[[ 17.6  25.0   5.5 -16.7]
 [-11.9  12.3  -6.8   0.0]
 [ -7.2  68.4   5.9   1.5]]
->
[-16.7  -6.8  68.4]

[[ -6.5 -14.4  58.9  -8.8  30.3]
 [-37.3  18.0  12.0  11.8 -41.2]
 [-32.7  11.1  -6.8  23.9 -20.2]
 [ -7.5   6.4 -10.0  29.6  10.8]]
->
[30.3 11.8 -6.8  6.4]

[[ 14.9 -14.6  19.7   2.5 -18.2]
 [-21.2 -29.1   4.6   4.5   1.1]
 [ -4.6 -12.3  -9.1  -3.1   9.6]
 [ 27.3   7.6 -14.4 -18.0 -58.6]
 [-44.0  37.6   0.9 -27.6  51.8]]
->
[-18.2   4.5  -9.1   7.6 -44.0]

[[-15.3 -20.3 -18.5 -13.7]
 [-67.8  28.5  28.5 -56.4]
 [-38.2  41.0 -68.8 -50.1]
 [-21.4 -23.4 -22.1 -27.2]
 [-28.2 -21.8 -35.4 -23.6]]
->
[-13.7  28.5  41.0 -21.4]

[[32.7 42.5 32.8 65.1]
 [26.1 34.0 17.0 65.4]
 [48.9 38.5 13.0 61.3]]
->
[65.1 17.0 38.5]

[[-10.2  26.6  38.4   7.0]
 [ -7.9 -16.2 -23.8 -61.7]
 [  2.3 -19.1  27.9  -7.6]
 [  2.5 -17.6 -55.6 -24.8]
 [ -9.5 -24.1 -34.2  -3.2]]
->
[  7.0 -23.8 -19.1   2.5]

[[-26.3   8.0 -24.2]
 [ 23.3 -10.9 -62.0]]
->
[-24.2 -10.9]

[[  0.5  -8.8 -22.7]
 [ 17.3   8.1 -56.2]
 [ -0.7   6.7  61.1]
 [ -4.7   7.0  20.0]]
->
[-22.7   8.1  -0.7]
